Below are the code and all the weights of a small trained network. Each question names an input and a target symbol and asks about switching units off, where a switched-off unit gives its printed mean instead of its output.

import numpy as np


def w(rows, s, z=0):
    codes = np.array(rows[::2]) - 128.0
    scale = np.full(codes.shape[1], s)
    scale[-1] = z or s
    return codes * scale


def norm(h):
    return h / np.sqrt((h * h).mean(-1, keepdims=True) + 1e-5)


def f(y):
    return np.maximum(y, 0)


def softmax(a):
    e = np.exp(a - a.max(-1, keepdims=True))
    return e / e.sum(-1, keepdims=True)


def log_softmax(a):
    a = a - a.max(-1, keepdims=True)
    return a - np.log(np.exp(a).sum(-1, keepdims=True))


def net(x, mask):
    ids = ['ΔΣΦβζηθλξτω'.index(c) for c in x.split()]
    T = len(ids)
    res = E[ids] + P[:T]
    u = 0
    for l in range(2):
        q, k, v = (norm(res) @ M[l].T for M in (Q, K, V))
        z = softmax(np.where(np.tri(T) > 0, q @ k.T / 4**0.5, -1e9)) @ v
        res = res + np.where(mask[u], z, O[l][:, -1]) @ O[l][:, :-1]
        u += 1
        y = f(norm(res) @ A[l][:, :-1].T + A[l][:, -1])
        res = res + np.where(mask[u : u + 4], y, B[l][:, -1]) @ B[l][:, :-1]
        u += 4
    return log_softmax(norm(res)[-1] @ U[:, :-1].T + U[:, -1])


Q, K, V, O, A, B = {}, {}, {}, {}, {}, {}
E = w([
[127,86,204,184,250,91],'Δ',
[72,162,132,212,112,153],'Σ',
[118,132,157,159,131,153],'Φ',
[146,115,96,80,167,124],'β',
[204,108,140,91,131,111],'ζ',
[146,80,88,201,109,105],'η',
[131,143,141,137,169,143],'θ',
[199,127,106,144,185,192],'λ',
[92,22,102,236,152,157],'ξ',
[61,149,86,149,168,148],'τ',
[106,95,156,105,141,148],'ω',
],0.025)
P = w([
[164,216,93,140,109,255],'0',
[95,216,92,163,97,136],'1',
[96,119,105,152,98,186],'2',
[111,122,133,170,117,163],'3',
[62,105,122,138,134,99],'4',
[112,76,113,133,126,143],'5',
[100,110,102,129,137,107],'6',
],0.0084)
Q[0] = w([
[69,186,175,160,138,112],'0.h0',
[72,255,151,126,43,12],'0.h0',
[133,45,129,143,149,114],'0.h0',
[141,129,100,3,29,140],'0.h0',
],0.0068)
K[0] = w([
[164,126,84,132,95,102],'0.h0',
[152,229,111,149,126,208],'0.h0',
[148,141,144,200,70,2],'0.h0',
[179,227,96,145,128,173],'0.h0',
],0.0075)
V[0] = w([
[78,64,130,126,165,145],'0.h0',
[76,128,56,161,167,85],'0.h0',
[123,31,164,191,60,84],'0.h0',
[137,133,128,168,2,130],'0.h0',
],0.0069)
O[0] = w([
[122,91,173,97,155,159,253],'0.h0',
[101,138,89,95,251,183,150],'0.h0',
[154,254,84,99,156,101,133],'0.h0',
[226,57,65,121,51,134,26],'0.h0',
],0.0074,0.0022)
A[0] = w([
[213,166,34,175,145,107,254],'0.n0',
[106,123,141,149,169,36,117],'0.n1',
[197,179,209,44,94,94,187],'0.n2',
[46,196,161,94,133,253,138],'0.n3',
],0.0068,0.00096)
B[0] = w([
[91,143,134,39,78,39,194],'0.n0',
[184,216,137,186,86,135,156],'0.n1',
[2,191,66,110,252,163,163],'0.n2',
[124,162,29,95,120,105,253],'0.n3',
],0.0085,0.0061)
Q[1] = w([
[179,58,2,118,132,234],'1.h0',
[9,26,100,137,161,116],'1.h0',
[229,81,113,94,127,178],'1.h0',
[191,17,61,134,89,115],'1.h0',
],0.0058)
K[1] = w([
[27,170,108,133,192,9],'1.h0',
[151,172,167,222,253,144],'1.h0',
[97,139,149,178,122,155],'1.h0',
[180,147,81,231,21,45],'1.h0',
],0.0065)
V[1] = w([
[200,191,124,253,128,145],'1.h0',
[162,59,156,165,111,100],'1.h0',
[32,111,123,217,68,140],'1.h0',
[180,34,148,120,144,127],'1.h0',
],0.0081)
O[1] = w([
[105,92,105,131,178,59,117],'1.h0',
[57,148,98,84,116,124,1],'1.h0',
[40,158,182,83,79,93,161],'1.h0',
[113,104,10,178,81,203,25],'1.h0',
],0.011,0.0047)
A[1] = w([
[140,83,129,63,116,137,254],'1.n0',
[170,110,22,138,116,98,203],'1.n1',
[149,70,88,132,95,168,238],'1.n2',
[63,2,205,221,139,154,78],'1.n3',
],0.0091,0.0006)
B[1] = w([
[254,153,184,108,99,101,180],'1.n0',
[48,121,143,146,83,80,192],'1.n1',
[46,120,108,152,106,91,163],'1.n2',
[202,74,65,136,131,158,254],'1.n3',
],0.0096,0.0042)
U = w([
[131,77,254,221,173,85,59],'Δ',
[124,176,209,128,69,192,214],'Σ',
[87,142,223,134,106,90,127],'Φ',
[105,172,123,102,114,130,59],'β',
[213,136,153,191,62,103,134],'ζ',
[121,105,169,154,61,23,253],'η',
[121,115,127,128,107,194,136],'θ',
[146,199,108,104,82,99,110],'λ',
[124,41,84,153,142,113,170],'ξ',
[13,160,122,106,178,162,54],'τ',
[111,115,205,141,116,130,112],'ω',
],0.0095,0.0029)

Each question gives the input, a string of symbols that net reads in full, and the target symbol t.
The units are the heads (4 rows each of Q, K, V and O) and the neurons (one row each of A and B). Each row of codes is followed by its name. A weight is (code - 128) times the scale printed after its matrix; where a second scale follows, it is the last column's (O, A, B and U).
mask holds one flag per unit, layer by layer, with each layer's heads first. A switched-off unit (its flag False) gives its mean, the last column of its rows in O or B, instead of its output. The means were averaged over made-up inputs and are rounded, as every weight is.
A unit's drop is (log p(t) with every unit on - log p(t) with that unit switched off) / (log p(t) with every unit on - log p(t) with every unit switched off).
The circuit of an input: a set's keep is (log p(t) with only the set's units on - log p(t) with every unit switched off) / (log p(t) with every unit on - log p(t) with every unit switched off). Starting from all 10 units, units are removed one at a time, each time the one whose removal leaves the highest keep (on an exact tie, the one counted first), for as long as the keep stays at least 0.8.
circuit, biggest first: the units of the circuit, biggest drop first
top k neurons in layer l: the k neurons of layer l with the biggest drops, biggest first
drop when u is switched off: that unit's drop, to one decimal
input τ Φ ζ η λ, target λ: circuit, biggest first	(0.h0; 0.n0)
input Σ θ λ, target Δ: circuit, biggest first	(1.h0)
input Φ η λ, target λ: circuit, biggest first	(0.n0; 0.h0; 1.n1)
input β λ λ, target ξ: circuit, biggest first	(0.h0; 1.h0; 1.n2; 0.n0)
input η Δ Φ, target τ: circuit, biggest first	(0.n3; 1.h0)
input β ζ θ, target ζ: circuit, biggest first	(0.h0; 1.n3)
input ω θ λ, target Δ: circuit, biggest first	(1.h0; 0.h0)
input ξ β λ β ω Φ, target Σ: circuit, biggest first	(1.h0; 0.n3; 1.n3)
input ζ θ ω θ, target Σ: circuit, biggest first	(0.h0; 1.h0)
input β λ Δ ω, target τ: circuit, biggest first	(0.n3; 0.h0)
input ζ ω λ ζ, target ξ: top 3 neurons in layer 0	(0.n2; 0.n3; 0.n1)
input Φ Φ λ, target η: top 2 neurons in layer 0	(0.n0; 0.n2)
input η ξ ζ Φ, target ζ: top 3 neurons in layer 0	(0.n2; 0.n3; 0.n0)
input η ω ξ Σ η Φ, target λ: circuit, biggest first	(0.h0)
input ζ η θ, target λ: top 2 neurons in layer 0	(0.n0; 0.n3)
input Φ ζ θ, target ζ: top 2 neurons in layer 0	(0.n2; 0.n0)
input θ η ζ Σ, target ζ: top 2 neurons in layer 0	(0.n2; 0.n3)
input ω λ ω, target ξ: top 2 neurons in layer 1	(1.n2; 1.n3)
input η Δ η η Δ Φ, target τ: drop when 1.h0 is switched off	0.1
input λ ω λ, target Σ: drop when 0.h0 is switched off	0.6
input Σ ω ω θ, target Σ: circuit, biggest first	(1.h0)
input ξ ζ ζ Σ, target ζ: drop when 0.n2 is switched off	0.8
input ζ ω β, target Σ: drop when 1.n0 is switched off	0.2
